Below are the code and all the weights of a small trained network. Each question names an input and a class and asks about switching units off, where a switched-off unit gives its printed mean instead of its output.

import numpy as np


def w(rows, s, z=0):
    codes = np.array(rows[::2]) - 128.0
    scale = np.full(codes.shape[1], s)
    scale[-1] = z or s
    return codes * scale


def f(y):
    return y / 2 * (1 + np.tanh(0.7978845608 * (y + 0.044715 * y**3)))


def log_softmax(a):
    a = a - a.max(-1, keepdims=True)
    return a - np.log(np.exp(a).sum(-1, keepdims=True))


def net(x, mask):
    res = np.array(x, float).reshape(1, 6) / 4 @ E
    y = f(res @ A[0][:, :-1].T + A[0][:, -1])
    res = res + np.where(mask, y, B[0][:, -1]) @ B[0][:, :-1]
    return log_softmax(res[-1] @ U[:, :-1].T + U[:, -1])


A, B = {}, {}
E = w([
[100,133,110,140,140,127,137,110,137,145,113,127],'x0',
[99,148,109,137,123,199,49,46,141,115,250,178],'x1',
[154,117,136,144,101,146,121,135,120,107,121,113],'x2',
[130,131,137,137,128,131,136,113,146,126,116,130],'x3',
[213,54,54,188,246,105,125,138,170,163,137,154],'x4',
[159,81,192,78,147,141,46,84,92,238,74,110],'x5',
],0.013)
A[0] = w([
[135,143,102,129,143,114,167,148,113,129,143,128,112],'neuron 1',
[115,138,83,149,128,133,208,151,131,60,174,125,255],'neuron 2',
[151,96,181,100,134,137,51,80,96,204,85,105,162],'neuron 3',
[129,113,172,103,108,125,34,115,119,226,118,104,146],'neuron 4',
[165,116,80,130,159,156,107,106,152,134,173,139,78],'neuron 5',
[20,188,128,121,25,148,153,82,120,39,237,136,184],'neuron 6',
[157,99,171,104,160,129,47,92,96,214,54,105,109],'neuron 7',
[86,167,155,83,53,91,156,184,122,128,47,126,203],'neuron 8',
[136,125,96,174,149,154,102,95,137,133,173,142,124],'neuron 9',
[196,63,131,114,203,106,110,167,114,229,37,114,110],'neuron 10',
[175,121,91,161,162,137,84,74,149,131,200,155,68],'neuron 11',
[98,156,158,72,82,151,72,51,115,109,126,149,97],'neuron 12',
[192,100,97,185,209,139,91,91,161,125,206,118,68],'neuron 13',
[220,88,125,135,193,93,164,211,139,163,41,128,126],'neuron 14',
[97,146,157,138,138,108,130,131,153,105,191,98,122],'neuron 15',
[164,116,99,141,198,98,243,194,144,110,113,126,169],'neuron 16',
[91,144,154,98,57,140,48,77,110,171,132,120,111],'neuron 17',
[193,101,116,156,167,77,183,147,124,145,122,97,137],'neuron 18',
[78,171,164,127,90,171,97,75,115,121,185,104,135],'neuron 19',
[142,93,96,158,148,106,80,83,140,117,183,134,72],'neuron 20',
[64,162,194,41,53,89,220,194,95,121,15,95,221],'neuron 21',
[159,126,86,148,133,106,150,170,139,82,127,124,128],'neuron 22',
],0.011,0.0086)
B[0] = w([
[109,121,138,160,117,140,115,128,133,118,118,125,142],'neuron 1',
[128,135,117,198,150,93,184,203,154,96,108,116,208],'neuron 2',
[125,124,135,69,121,164,99,78,116,156,133,119,197],'neuron 3',
[89,115,152,104,127,187,101,92,108,110,130,135,190],'neuron 4',
[164,121,140,147,145,144,146,122,89,122,139,121,156],'neuron 5',
[173,126,117,75,28,25,151,163,155,169,206,108,247],'neuron 6',
[195,137,101,42,119,104,123,128,123,152,144,136,194],'neuron 7',
[198,117,135,146,162,158,138,105,105,100,185,140,210],'neuron 8',
[177,115,135,133,134,127,130,132,111,117,157,136,162],'neuron 9',
[208,138,102,55,84,102,139,149,137,121,78,132,200],'neuron 10',
[180,133,139,145,180,162,124,125,115,134,172,128,170],'neuron 11',
[37,127,125,97,132,138,113,106,124,128,93,133,180],'neuron 12',
[211,133,140,151,174,160,148,121,100,115,148,117,180],'neuron 13',
[154,135,108,92,79,78,116,156,154,139,44,123,200],'neuron 14',
[145,124,120,119,121,96,122,120,126,142,145,119,150],'neuron 15',
[47,113,149,178,135,126,138,194,132,96,78,128,195],'neuron 16',
[61,135,131,106,129,163,100,91,137,133,119,141,183],'neuron 17',
[82,127,115,136,118,111,141,141,150,120,75,133,172],'neuron 18',
[78,130,100,110,70,106,122,129,144,132,128,114,187],'neuron 19',
[172,142,156,133,155,154,150,108,128,128,147,139,156],'neuron 20',
[249,131,141,173,225,181,139,107,96,133,190,131,252],'neuron 21',
[70,143,131,155,163,118,134,148,130,144,108,154,163],'neuron 22',
],0.021,0.031)
U = w([
[193,144,165,212,221,85,207,161,120,85,216,98,224],'0',
[182,153,65,32,49,14,138,154,177,152,113,101,193],'1',
[218,129,159,73,218,189,93,63,58,128,128,163,172],'2',
[2,129,160,71,87,145,48,26,120,159,179,123,17],'3',
[82,127,123,172,169,72,146,190,179,67,13,147,6],'4',
],0.0075,0.002)

Each question gives the input, the list of numbers given to net, and the class t.
The units are the neurons (one row each of A and B). Each row of codes is followed by its name. A weight is (code - 128) times the scale printed after its matrix; where a second scale follows, it is the last column's (A, B and U).
mask holds one flag per neuron, in row order. A switched-off neuron (its flag False) gives its mean, the last column of its row in B, instead of its output. The means were averaged over made-up inputs and are rounded, as every weight is.
A unit's drop is (log p(t) with every unit on - log p(t) with that unit switched off) / (log p(t) with every unit on - log p(t) with every unit switched off).
The circuit of an input: a set's keep is (log p(t) with only the set's units on - log p(t) with every unit switched off) / (log p(t) with every unit on - log p(t) with every unit switched off). Starting from the 12 units with the biggest drops (on a tie, the unit counted first), units are removed one at a time, each time the one whose removal leaves the highest keep (on an exact tie, the one counted first), for as long as the keep stays at least 0.8.
units of the circuit, in order: the units of the circuit, biggest drop first
most important unit: the unit with the biggest drop
top k neurons: the k neurons with the biggest drops, biggest first
drop of u: that unit's drop, to one decimal
input [-2,-2,3,-4,-8,-1], class 0: units of the circuit, in order => [neuron 21]
input [-5,3,5,-6,0,-5], class 1: top 3 neurons => [neuron 21; neuron 6; neuron 8]
input [-3,-1,7,-2,8,3], class 1: top 2 neurons => [neuron 14; neuron 21]
input [-8,4,-7,0,0,5], class 3: top 2 neurons => [neuron 21; neuron 8]
input [-6,8,1,4,-8,2], class 3: top 2 neurons => [neuron 17; neuron 12]
input [-6,8,2,-8,0,-2], class 1: top 4 neurons => [neuron 21; neuron 6; neuron 19; neuron 8]
input [3,-3,-7,5,0,7], class 2: top 2 neurons => [neuron 6; neuron 4]
input [8,0,-2,-4,5,-5], class 4: top 3 neurons => [neuron 21; neuron 16; neuron 8]
input [1,-6,-6,-2,3,0], class 4: top 2 neurons => [neuron 6; neuron 16]
input [4,1,-4,7,-5,8], class 3: drop of neuron 4 => 0.1
input [-1,-1,-1,-4,7,0], class 4: drop of neuron 6 => 0.7
input [8,6,-5,8,-3,8], class 3: drop of neuron 20 => 0.0
input [0,0,-1,-1,4,-6], class 4: drop of neuron 8 => 0.1
input [2,-6,-5,0,-2,0], class 0: most important unit => neuron 3
